Here is a tiny trained network, its code and every weight. The questions are about switching its units off for an input and a class, where a switched-off unit gives its printed mean instead of its output.

import numpy as np


def w(rows, s, z=0):
    codes = np.array(rows[::2]) - 128.0
    scale = np.full(codes.shape[1], s)
    scale[-1] = z or s
    return codes * scale


def norm(h):
    return h / np.sqrt((h * h).mean(-1, keepdims=True) + 1e-5)


def f(y):
    return np.maximum(y, 0)


def log_softmax(a):
    a = a - a.max(-1, keepdims=True)
    return a - np.log(np.exp(a).sum(-1, keepdims=True))


def net(x, mask):
    res = np.array(x, float).reshape(1, 7) / 4 @ E
    u = 0
    for l in range(4):
        y = f(norm(res) @ A[l][:, :-1].T + A[l][:, -1])
        res = res + np.where(mask[u : u + 12], y, B[l][:, -1]) @ B[l][:, :-1]
        u += 12
    return log_softmax(norm(res)[-1] @ U[:, :-1].T + U[:, -1])


A, B = {}, {}
E = w([
[129,127,126,128,127,128,128,125,129,128,128,123],'x0',
[131,126,119,135,124,121,249,128,146,141,132,125],'x1',
[136,15,121,133,137,81,126,156,123,116,121,121],'x2',
[127,128,131,127,129,128,129,126,127,129,129,129],'x3',
[131,128,125,127,131,126,129,127,127,130,128,135],'x4',
[127,132,129,130,126,125,130,133,129,119,2,125],'x5',
[122,127,127,124,125,129,127,128,130,129,127,120],'x6',
],0.006)
A[0] = w([
[67,114,155,132,114,138,120,133,151,142,134,97,61],'L0N1',
[137,134,113,122,153,105,121,145,111,105,139,179,71],'L0N2',
[158,128,112,135,112,117,160,120,138,133,128,126,4],'L0N3',
[103,141,122,176,130,141,112,134,153,114,132,67,92],'L0N4',
[140,127,123,122,144,131,254,136,121,126,128,118,208],'L0N5',
[147,132,140,140,147,118,123,155,109,118,150,149,89],'L0N6',
[108,120,129,113,121,144,129,123,131,125,127,102,53],'L0N7',
[136,110,141,118,93,141,128,91,113,155,121,137,38],'L0N8',
[115,6,127,138,144,99,123,122,138,137,122,120,193],'L0N9',
[147,140,143,142,112,122,134,143,118,121,114,110,75],'L0N10',
[132,123,139,118,134,132,130,137,135,117,118,135,64],'L0N11',
[135,130,157,134,121,135,134,127,121,141,4,127,195],'L0N12',
],0.0078,0.0016)
B[0] = w([
[130,131,86,98,155,155,101,94,131,155,160,158,132],'L0N1',
[116,139,147,82,149,171,133,93,117,144,138,37,139],'L0N2',
[136,117,152,155,182,164,40,153,100,96,128,106,149],'L0N3',
[130,133,162,52,113,150,124,53,133,121,133,115,138],'L0N4',
[45,100,163,151,36,76,216,64,212,196,122,156,245],'L0N5',
[120,142,80,65,123,201,126,97,150,153,124,141,146],'L0N6',
[153,145,130,151,118,119,133,157,119,174,110,84,128],'L0N7',
[127,106,133,111,122,108,91,113,138,145,143,114,128],'L0N8',
[225,73,166,91,72,142,219,182,42,47,102,176,254],'L0N9',
[121,110,125,108,116,173,96,97,132,151,156,181,139],'L0N10',
[156,131,103,143,135,145,145,144,116,157,111,87,133],'L0N11',
[71,189,2,102,182,108,154,158,181,34,65,131,250],'L0N12',
],0.005,0.0078)
A[1] = w([
[106,111,119,136,115,127,97,112,115,144,117,128,45],'L1N1',
[119,130,154,137,121,130,72,68,139,255,152,78,62],'L1N2',
[117,146,106,186,150,89,105,115,180,140,144,129,68],'L1N3',
[101,166,115,179,181,84,83,111,196,173,110,82,36],'L1N4',
[106,153,105,152,193,147,62,128,129,126,150,148,62],'L1N5',
[151,74,235,171,105,123,105,135,80,185,151,152,23],'L1N6',
[131,128,135,125,136,137,134,125,129,131,122,118,118],'L1N7',
[200,139,178,90,145,191,62,127,63,120,171,104,88],'L1N8',
[146,170,91,136,200,170,104,204,62,89,109,83,35],'L1N9',
[206,124,169,173,107,70,158,179,93,95,107,130,2],'L1N10',
[158,140,121,147,113,182,125,152,112,149,124,150,59],'L1N11',
[190,82,59,125,176,120,66,180,88,97,154,97,37],'L1N12',
],0.0077,0.00084)
B[1] = w([
[176,170,116,132,160,110,154,146,194,136,161,173,135],'L1N1',
[161,206,255,202,220,97,114,212,184,132,115,129,191],'L1N2',
[109,207,122,126,111,175,120,127,75,127,129,119,160],'L1N3',
[65,147,47,102,130,156,130,126,121,191,183,114,184],'L1N4',
[159,135,48,159,94,64,109,135,177,146,124,32,195],'L1N5',
[130,93,58,60,69,217,158,125,110,146,212,106,203],'L1N6',
[127,121,129,122,137,128,130,131,136,128,128,122,129],'L1N7',
[25,98,68,96,185,133,225,196,62,108,72,99,238],'L1N8',
[177,117,223,138,122,115,35,98,130,156,214,109,224],'L1N9',
[43,219,122,173,172,113,65,95,198,183,159,90,253],'L1N10',
[87,78,147,130,153,117,146,149,98,106,165,102,144],'L1N11',
[94,179,224,77,110,211,183,98,100,70,98,206,222],'L1N12',
],0.0077,0.0046)
A[2] = w([
[129,54,137,137,69,144,79,148,171,88,127,70,90],'L2N1',
[204,48,79,149,131,113,174,161,161,135,117,137,63],'L2N2',
[175,62,79,194,134,24,129,164,88,154,68,161,10],'L2N3',
[212,97,104,113,156,138,84,142,106,76,121,130,80],'L2N4',
[106,59,194,126,119,59,92,114,110,100,29,129,96],'L2N5',
[141,67,142,126,129,104,119,177,92,134,98,122,98],'L2N6',
[200,39,91,121,58,128,92,87,146,152,196,106,53],'L2N7',
[121,116,89,115,111,109,73,123,97,167,121,109,84],'L2N8',
[176,151,109,119,138,137,37,136,110,34,115,139,94],'L2N9',
[129,113,69,112,129,111,2,86,127,150,173,102,75],'L2N10',
[177,70,169,140,71,108,130,118,74,128,148,129,94],'L2N11',
[183,91,230,129,158,129,52,96,110,73,80,188,17],'L2N12',
],0.0078,0.0012)
B[2] = w([
[126,152,137,143,157,126,168,122,130,143,123,176,158],'L2N1',
[194,94,90,141,125,108,109,148,124,71,143,85,202],'L2N2',
[125,107,167,131,93,154,180,143,200,47,115,125,162],'L2N3',
[26,108,193,129,108,154,112,127,105,159,153,168,158],'L2N4',
[152,108,168,156,117,78,142,140,107,96,88,155,216],'L2N5',
[112,205,119,129,160,159,117,106,173,107,150,144,149],'L2N6',
[223,136,49,79,165,82,87,164,163,185,171,208,202],'L2N7',
[148,158,176,78,105,167,148,116,178,132,112,115,162],'L2N8',
[171,133,184,90,89,116,93,125,76,173,209,135,252],'L2N9',
[154,140,105,59,126,177,95,101,171,38,98,51,217],'L2N10',
[101,149,84,104,150,112,107,116,134,215,133,94,175],'L2N11',
[105,175,111,112,101,2,75,130,48,172,95,196,203],'L2N12',
],0.0096,0.0036)
A[3] = w([
[106,137,75,133,158,169,112,142,122,93,31,151,73],'L3N1',
[126,92,119,208,218,55,127,196,136,162,58,42,84],'L3N2',
[166,125,144,103,114,201,82,65,147,120,148,65,70],'L3N3',
[154,110,106,122,139,187,34,100,157,125,129,109,50],'L3N4',
[115,123,175,155,217,81,99,187,116,132,79,145,100],'L3N5',
[118,88,176,70,135,157,67,136,157,187,171,167,101],'L3N6',
[198,37,160,202,139,178,160,129,157,17,30,100,15],'L3N7',
[141,177,160,186,128,105,127,73,73,158,196,166,76],'L3N8',
[117,90,254,234,127,168,69,56,173,154,204,143,19],'L3N9',
[110,126,52,165,140,191,135,33,110,174,62,149,25],'L3N10',
[168,69,155,161,63,122,174,64,128,218,156,92,125],'L3N11',
[59,99,54,171,171,164,104,55,136,172,71,138,3],'L3N12',
],0.0069,0.0011)
B[3] = w([
[156,60,202,163,83,142,171,84,132,207,219,124,236],'L3N1',
[136,119,112,246,176,120,67,186,77,130,73,69,251],'L3N2',
[141,130,95,98,172,127,91,79,171,75,69,93,220],'L3N3',
[167,85,149,100,122,191,143,55,126,115,87,47,196],'L3N4',
[147,118,80,183,116,98,50,104,84,195,172,89,241],'L3N5',
[127,108,102,162,164,81,202,113,146,131,84,108,228],'L3N6',
[191,62,86,193,81,115,167,118,149,5,98,114,237],'L3N7',
[159,5,198,119,121,159,96,101,154,117,70,171,222],'L3N8',
[201,157,253,184,173,220,181,108,187,110,156,160,190],'L3N9',
[33,98,74,156,92,96,20,124,162,162,115,154,185],'L3N10',
[190,158,116,110,210,165,1,153,74,114,137,131,250],'L3N11',
[83,181,78,143,69,163,80,94,104,197,89,188,183],'L3N12',
],0.0078,0.003)
U = w([
[98,163,114,226,196,125,100,206,80,157,128,46,254],'0',
[171,160,254,182,163,198,161,110,195,158,158,176,126],'1',
[162,176,114,35,123,173,63,62,169,76,99,43,153],'2',
[14,177,58,153,56,141,141,83,183,190,86,168,72],'3',
[49,99,133,53,132,217,218,162,48,90,164,140,131],'4',
[220,89,35,82,147,106,147,152,154,185,212,161,84],'5',
[131,136,204,98,80,49,65,121,43,120,102,211,145],'6',
[164,65,95,193,74,88,202,144,164,28,76,131,53],'7',
],0.0084,0.00044)

Each question gives the input, the list of numbers given to net, and the class t.
The units are the neurons (one row each of A and B). Each row of codes is followed by its name. A weight is (code - 128) times the scale printed after its matrix; where a second scale follows, it is the last column's (A, B and U).
mask holds one flag per neuron, layer by layer. A switched-off neuron (its flag False) gives its mean, the last column of its row in B, instead of its output. The means were averaged over made-up inputs and are rounded, as every weight is.
A unit's drop is (log p(t) with every unit on - log p(t) with that unit switched off) / (log p(t) with every unit on - log p(t) with every unit switched off).
The circuit of an input: a set's keep is (log p(t) with only the set's units on - log p(t) with every unit switched off) / (log p(t) with every unit on - log p(t) with every unit switched off). Starting from the 12 units with the biggest drops (on a tie, the unit counted first), units are removed one at a time, each time the one whose removal leaves the highest keep (on an exact tie, the one counted first), for as long as the keep stays at least 0.8.
units of the circuit, in order: the units of the circuit, biggest drop first
most important unit: the unit with the biggest drop
k most important neurons: the k neurons with the biggest drops, biggest first
top k neurons in layer l: the k neurons of layer l with the biggest drops, biggest first
drop of u: that unit's drop, to one decimal
input [-7,1,0,-5,5,8,-3], class 3: 2 most important neurons => [L0N9 L0N12]
input [-4,-4,5,5,6,-8,-4], class 4: most important unit => L0N5
input [-3,1,-1,-7,1,-5,5], class 1: units of the circuit, in order => [L0N12 L3N9]
input [-7,1,0,-7,0,-4,-8], class 1: 2 most important neurons => [L0N12 L0N9]
input [8,-8,-1,8,-7,-6,8], class 0: 2 most important neurons => [L0N9 L0N12]
input [1,-7,7,5,8,0,0], class 4: 3 most important neurons => [L0N12 L1N6 L1N8]
input [3,4,-7,-7,6,-7,7], class 1: 2 most important neurons => [L0N12 L0N9]
input [-5,-8,4,4,-6,0,6], class 4: 3 most important neurons => [L0N12 L1N8 L1N6]
input [2,-5,3,0,7,1,5], class 6: 2 most important neurons => [L0N5 L2N12]
input [2,-3,1,-8,0,8,0], class 6: 2 most important neurons => [L0N5 L1N10]
input [-6,-5,4,2,-1,-3,-1], class 4: 2 most important neurons => [L0N12 L0N5]
input [-2,5,-1,-3,-6,-6,-1], class 1: top 2 neurons in layer 0 => [L0N9 L0N12]
input [-4,8,4,0,-5,-2,-8], class 5: 2 most important neurons => [L0N12 L3N11]
input [6,8,4,-3,-6,0,-6], class 5: 2 most important neurons => [L0N12 L0N5]
input [6,-4,8,-5,1,-6,-3], class 4: 2 most important neurons => [L0N5 L0N12]
input [8,-8,3,3,0,0,-2], class 4: 2 most important neurons => [L0N12 L1N8]
input [6,3,-5,0,4,-8,5], class 1: most important unit => L0N9
input [-6,0,-4,-8,-5,0,7], class 0: 3 most important neurons => [L0N12 L0N4 L0N5]
input [1,0,1,7,8,7,3], class 6: top 3 neurons in layer 2 => [L2N9 L2N4 L2N10]
input [-4,-5,2,7,3,3,4], class 6: most important unit => L2N12
input [-4,8,-1,-3,-2,-2,5], class 1: top 3 neurons in layer 0 => [L0N12 L0N9 L0N5]
input [0,7,-1,-3,-4,-3,-2], class 1: top 2 neurons in layer 0 => [L0N12 L0N9]
input [3,-7,8,7,4,-2,4], class 4: top 2 neurons in layer 1 => [L1N6 L1N8]
input [6,-2,0,1,3,-7,-2], class 0: top 4 neurons in layer 0 => [L0N12 L0N9 L0N5 L0N6]
input [6,1,-5,-2,-8,-2,-7], class 1: top 2 neurons in layer 0 => [L0N12 L0N9]
input [6,-1,1,2,7,-2,1], class 4: top 2 neurons in layer 0 => [L0N5 L0N12]
input [0,6,-8,-5,-3,-4,3], class 1: most important unit => L0N12
input [4,5,7,-2,2,-3,6], class 5: drop of L0N12 => 3.6
